Here is a tiny trained network, its code and every weight. The questions are about switching its units off for an input and a target symbol, where a switched-off unit gives its printed mean instead of its output.

import numpy as np


def w(rows, s, z=0):
    codes = np.array(rows[::2]) - 128.0
    scale = np.full(codes.shape[1], s)
    scale[-1] = z or s
    return codes * scale


def f(y):
    return y / 2 * (1 + np.tanh(0.7978845608 * (y + 0.044715 * y**3)))


def softmax(a):
    e = np.exp(a - a.max(-1, keepdims=True))
    return e / e.sum(-1, keepdims=True)


def log_softmax(a):
    a = a - a.max(-1, keepdims=True)
    return a - np.log(np.exp(a).sum(-1, keepdims=True))


def net(x, mask):
    ids = ['ΔΘΠβγεζηλμξστφω'.index(c) for c in x.split()]
    T = len(ids)
    res = E[ids] + P[:T]
    q, k, v = (res @ M[0].T for M in (Q, K, V))
    z = softmax(np.where(np.tri(T) > 0, q @ k.T / 2**0.5, -1e9)) @ v
    res = res + np.where(mask[0], z, O[0][:, -1]) @ O[0][:, :-1]
    y = f(res @ A[0][:, :-1].T + A[0][:, -1])
    res = res + np.where(mask[1:9], y, B[0][:, -1]) @ B[0][:, :-1]
    return log_softmax(res[-1] @ U[:, :-1].T + U[:, -1])


Q, K, V, O, A, B = {}, {}, {}, {}, {}, {}
E = w([
[104,109,128],'Δ',
[109,97,124],'Θ',
[73,111,95],'Π',
[128,48,138],'β',
[159,35,167],'γ',
[101,116,124],'ε',
[101,143,122],'ζ',
[73,141,89],'η',
[254,56,120],'λ',
[134,114,154],'μ',
[158,191,180],'ξ',
[180,103,124],'σ',
[234,139,36],'τ',
[129,133,131],'φ',
[127,198,135],'ω',
],0.025)
P = w([
[3,161,128],'0',
[123,4,57],'1',
[44,196,109],'2',
[43,160,161],'3',
[153,25,104],'4',
[90,212,110],'5',
[79,162,183],'6',
[162,40,128],'7',
[111,241,120],'8',
[99,169,201],'9',
[179,56,141],'10',
[123,255,119],'11',
[87,158,180],'12',
],0.0076)
Q[0] = w([
[217,165,16],'h0',
[255,71,21],'h0',
],0.0069)
K[0] = w([
[67,119,87],'h0',
[4,63,83],'h0',
],0.012)
V[0] = w([
[183,96,125],'h0',
[92,121,1],'h0',
],0.0065)
O[0] = w([
[79,40,172,3],'h0',
[118,39,2,95],'h0',
],0.01,0.00064)
A[0] = w([
[92,151,186,89],'n0',
[62,219,94,149],'n1',
[116,182,77,60],'n2',
[171,61,186,57],'n3',
[191,46,114,161],'n4',
[79,91,113,83],'n5',
[130,202,158,255],'n6',
[4,133,138,122],'n7',
],0.015,0.0096)
B[0] = w([
[177,34,214,177],'n0',
[51,18,181,234],'n1',
[131,3,134,145],'n2',
[177,76,26,142],'n3',
[101,206,225,200],'n4',
[244,78,73,160],'n5',
[101,178,40,253],'n6',
[241,211,161,228],'n7',
],0.008,0.014)
U = w([
[135,252,19,98],'Δ',
[143,118,133,73],'Θ',
[135,42,45,160],'Π',
[141,86,162,104],'β',
[160,33,215,52],'γ',
[121,113,101,65],'ε',
[119,100,111,56],'ζ',
[97,7,127,100],'η',
[236,139,223,3],'λ',
[130,119,139,75],'μ',
[73,176,254,164],'ξ',
[159,204,90,123],'σ',
[193,169,5,239],'τ',
[74,164,4,124],'φ',
[43,104,70,154],'ω',
],0.0073,0.0064)

Each question gives the input, a string of symbols that net reads in full, and the target symbol t.
The units are the heads (2 rows each of Q, K, V and O) and the neurons (one row each of A and B). Each row of codes is followed by its name. A weight is (code - 128) times the scale printed after its matrix; where a second scale follows, it is the last column's (O, A, B and U).
mask holds one flag per unit, heads first, then neurons. A switched-off unit (its flag False) gives its mean, the last column of its rows in O or B, instead of its output. The means were averaged over made-up inputs and are rounded, as every weight is.
A unit's drop is (log p(t) with every unit on - log p(t) with that unit switched off) / (log p(t) with every unit on - log p(t) with every unit switched off).
The circuit of an input: a set's keep is (log p(t) with only the set's units on - log p(t) with every unit switched off) / (log p(t) with every unit on - log p(t) with every unit switched off). Starting from all 9 units, units are removed one at a time, each time the one whose removal leaves the highest keep (on an exact tie, the one counted first), for as long as the keep stays at least 0.8.
units of the circuit, in order: the units of the circuit, biggest drop first
most important unit: the unit with the biggest drop
k most important neurons: the k neurons with the biggest drops, biggest first
drop when u is switched off: that unit's drop, to one decimal
input ε Π τ η Π Π η, target τ: most important unit => h0
input ζ λ η, target λ: 3 most important neurons => (n7 n6 n5)
input Π Π Π Π Π τ ξ Π Π τ ξ, target τ: units of the circuit, in order => (n1 n4)
input Π Π Π Π, target Π: units of the circuit, in order => (h0 n5)
input η τ ε, target τ: units of the circuit, in order => (h0 n1 n7)
input Δ γ η λ σ, target ξ: 2 most important neurons => (n4 n6)
input ω Θ η η ξ, target Δ: 2 most important neurons => (n1 n6)
input Π ξ Π ω ξ ε Π Π ω, target ω: units of the circuit, in order => (n6 n1 n7)
input Π λ τ η Π ζ η, target τ: units of the circuit, in order => (h0 n7 n5)
input Π λ Π Π, target λ: units of the circuit, in order => (n7 h0 n5)
input ω Π ξ η, target ξ: drop when n6 is switched off => -0.1
input η η Π Π, target Π: drop when n5 is switched off => 0.2
input Π Π ε Π Π, target τ: drop when n2 is switched off => 0.0
